Below is a small trained network, with its code and all its weights. Each question gives an input and a target symbol and asks what happens when units are switched off, that is, made to give their printed mean instead of their output.

import numpy as np


def w(rows, s, z=0):
    codes = np.array(rows[::2]) - 128.0
    scale = np.full(codes.shape[1], s)
    scale[-1] = z or s
    return codes * scale


def f(y):
    return np.maximum(y, 0)


def softmax(a):
    e = np.exp(a - a.max(-1, keepdims=True))
    return e / e.sum(-1, keepdims=True)


def log_softmax(a):
    a = a - a.max(-1, keepdims=True)
    return a - np.log(np.exp(a).sum(-1, keepdims=True))


def net(x, mask):
    ids = ['γεηθστψ'.index(c) for c in x.split()]
    T = len(ids)
    res = E[ids] + P[:T]
    r = res
    for j in range(3):
        rows = slice(4 * j, 4 * j + 4)
        q, k, v = (r @ M[0][rows].T for M in (Q, K, V))
        z = softmax(np.where(np.tri(T) > 0, q @ k.T / 4**0.5, -1e9)) @ v
        o = O[0][rows]
        res = res + np.where(mask[j], z, o[:, -1]) @ o[:, :-1]
    y = f(res @ A[0][:, :-1].T + A[0][:, -1])
    res = res + np.where(mask[3:15], y, B[0][:, -1]) @ B[0][:, :-1]
    return log_softmax(res[-1] @ U[:, :-1].T + U[:, -1])


Q, K, V, O, A, B = {}, {}, {}, {}, {}, {}
E = w([
[132,176,192,137,49,202],'γ',
[173,103,60,212,61,202],'ε',
[119,155,201,92,64,212],'η',
[77,94,109,233,59,115],'θ',
[71,176,175,197,141,86],'σ',
[165,227,152,147,220,155],'τ',
[217,147,101,154,150,255],'ψ',
],0.0066)
P = w([
[66,96,128,45,201,159],'0',
[171,170,46,214,114,115],'1',
[36,170,104,172,79,207],'2',
[243,53,185,233,195,103],'3',
[204,248,70,130,42,109],'4',
[68,70,198,210,201,214],'5',
[242,137,217,93,5,179],'6',
[7,254,152,188,221,230],'7',
],0.0086)
Q[0] = w([
[31,75,123,107,190,210],'head 0',
[192,55,213,140,123,149],'head 0',
[8,202,58,149,132,202],'head 0',
[151,254,93,139,70,125],'head 0',
[45,26,173,162,170,221],'head 1',
[239,127,178,139,39,71],'head 1',
[161,1,227,129,191,92],'head 1',
[254,42,233,133,93,50],'head 1',
[117,46,55,33,158,88],'head 2',
[140,203,234,237,99,181],'head 2',
[154,90,188,206,116,136],'head 2',
[145,183,216,223,80,158],'head 2',
],0.0087)
K[0] = w([
[146,45,212,175,211,134],'head 0',
[215,145,158,97,92,101],'head 0',
[58,83,165,131,192,214],'head 0',
[64,188,107,90,111,191],'head 0',
[210,40,182,86,189,58],'head 1',
[104,227,76,86,60,99],'head 1',
[239,144,106,140,84,20],'head 1',
[226,244,61,91,39,24],'head 1',
[160,153,160,240,101,155],'head 2',
[85,73,89,1,184,95],'head 2',
[153,59,127,135,151,99],'head 2',
[84,91,89,26,178,67],'head 2',
],0.01)
V[0] = w([
[186,146,121,154,187,179],'head 0',
[114,105,37,183,194,104],'head 0',
[177,81,101,86,79,206],'head 0',
[198,140,128,118,149,220],'head 0',
[117,179,194,145,213,124],'head 1',
[175,162,101,95,193,213],'head 1',
[167,39,52,134,63,107],'head 1',
[89,137,215,114,70,124],'head 1',
[65,207,229,4,173,132],'head 2',
[40,85,243,121,117,48],'head 2',
[181,224,153,103,35,171],'head 2',
[110,179,189,80,255,112],'head 2',
],0.0088)
O[0] = w([
[84,110,141,144,54,74,176],'head 0',
[117,188,177,35,41,182,134],'head 0',
[38,181,145,169,205,36,126],'head 0',
[59,117,134,146,108,24,176],'head 0',
[175,84,142,132,43,76,165],'head 1',
[69,124,106,110,109,13,168],'head 1',
[84,226,98,131,183,200,78],'head 1',
[209,59,162,204,196,163,125],'head 1',
[155,59,12,133,144,109,254],'head 2',
[59,169,2,173,208,216,158],'head 2',
[150,49,208,247,178,67,60],'head 2',
[185,67,36,59,102,177,230],'head 2',
],0.0089,0.0068)
A[0] = w([
[95,126,96,196,237,131,114],'neuron 0',
[69,157,142,207,204,94,173],'neuron 1',
[144,102,73,101,118,143,253],'neuron 2',
[93,150,171,207,90,75,227],'neuron 3',
[109,99,119,85,183,137,90],'neuron 4',
[173,74,106,161,171,184,26],'neuron 5',
[133,94,111,138,100,139,202],'neuron 6',
[155,169,139,146,159,179,85],'neuron 7',
[123,171,133,23,68,161,196],'neuron 8',
[159,160,255,192,94,157,78],'neuron 9',
[96,186,109,176,211,174,171],'neuron 10',
[168,49,160,159,129,68,152],'neuron 11',
],0.009,0.0044)
B[0] = w([
[65,203,175,178,99,170,153],'neuron 0',
[103,182,191,175,208,84,144],'neuron 1',
[120,131,162,178,143,167,251],'neuron 2',
[119,168,143,106,177,67,168],'neuron 3',
[95,202,162,182,115,130,139],'neuron 4',
[140,69,85,96,188,164,169],'neuron 5',
[133,120,164,151,151,136,199],'neuron 6',
[105,127,42,83,145,157,140],'neuron 7',
[169,186,145,93,36,153,201],'neuron 8',
[82,101,1,31,196,141,141],'neuron 9',
[91,109,140,231,180,159,157],'neuron 10',
[160,42,155,121,123,54,175],'neuron 11',
],0.0089,0.014)
U = w([
[128,73,188,186,236,96,122],'γ',
[32,150,20,5,156,28,159],'ε',
[92,50,106,171,233,93,3],'η',
[110,254,238,179,68,162,228],'θ',
[92,141,38,78,138,214,110],'σ',
[212,37,115,31,93,175,57],'τ',
[165,95,219,102,12,78,105],'ψ',
],0.0052,0.0015)

Each question gives the input, a string of symbols that net reads in full, and the target symbol t.
The units are the heads (4 rows each of Q, K, V and O) and the neurons (one row each of A and B). Each row of codes is followed by its name. A weight is (code - 128) times the scale printed after its matrix; where a second scale follows, it is the last column's (O, A, B and U).
mask holds one flag per unit, heads first, then neurons. A switched-off unit (its flag False) gives its mean, the last column of its rows in O or B, instead of its output. The means were averaged over made-up inputs and are rounded, as every weight is.
A unit's drop is (log p(t) with every unit on - log p(t) with that unit switched off) / (log p(t) with every unit on - log p(t) with every unit switched off).
The circuit of an input: a set's keep is (log p(t) with only the set's units on - log p(t) with every unit switched off) / (log p(t) with every unit on - log p(t) with every unit switched off). Starting from the 12 units with the biggest drops (on a tie, the unit counted first), units are removed one at a time, each time the one whose removal leaves the highest keep (on an exact tie, the one counted first), for as long as the keep stays at least 0.8.
units of the circuit, in order: the units of the circuit, biggest drop first
k most important neurons: the k neurons with the biggest drops, biggest first
heads that matter: for each layer, one digit per head in row order, 1 if its drop is at least 0.15 and else 0, layers parted by /
input ψ σ τ γ σ ε σ σ, target ψ: heads that matter => 101
input θ θ θ ε, target θ: heads that matter => 001
input θ θ ε ε, target θ: units of the circuit, in order => (head 2; head 1)
input η σ σ σ σ σ τ ε, target τ: heads that matter => 110
input θ σ σ γ, target θ: 2 most important neurons => (neuron 5; neuron 11)
input ε τ η ε γ θ, target ε: heads that matter => 101
input ψ η η, target ψ: heads that matter => 001
input ψ σ σ σ η σ τ, target γ: units of the circuit, in order => (head 0)
input σ ψ ε σ θ σ σ η, target τ: units of the circuit, in order => (head 1; head 0)
input ε τ θ σ, target ε: heads that matter => 001
input θ θ η ψ η, target γ: units of the circuit, in order => (head 0; head 1)
input σ θ γ ε γ τ, target θ: heads that matter => 110
input γ ψ η, target γ: heads that matter => 101
input ψ γ θ, target ε: units of the circuit, in order => (head 1)
input η σ γ τ, target τ: units of the circuit, in order => (head 0; neuron 10)
input ε ψ ψ, target ε: 2 most important neurons => (neuron 2; neuron 9)
input γ ψ θ τ θ η τ ψ, target γ: units of the circuit, in order => (head 2; head 0; neuron 1)
input ε γ τ ψ θ τ τ, target ε: heads that matter => 001
input γ θ η σ ε η, target τ: heads that matter => 110
input η σ σ θ τ τ θ τ, target ψ: units of the circuit, in order => (head 1)
input η θ ψ, target γ: heads that matter => 101
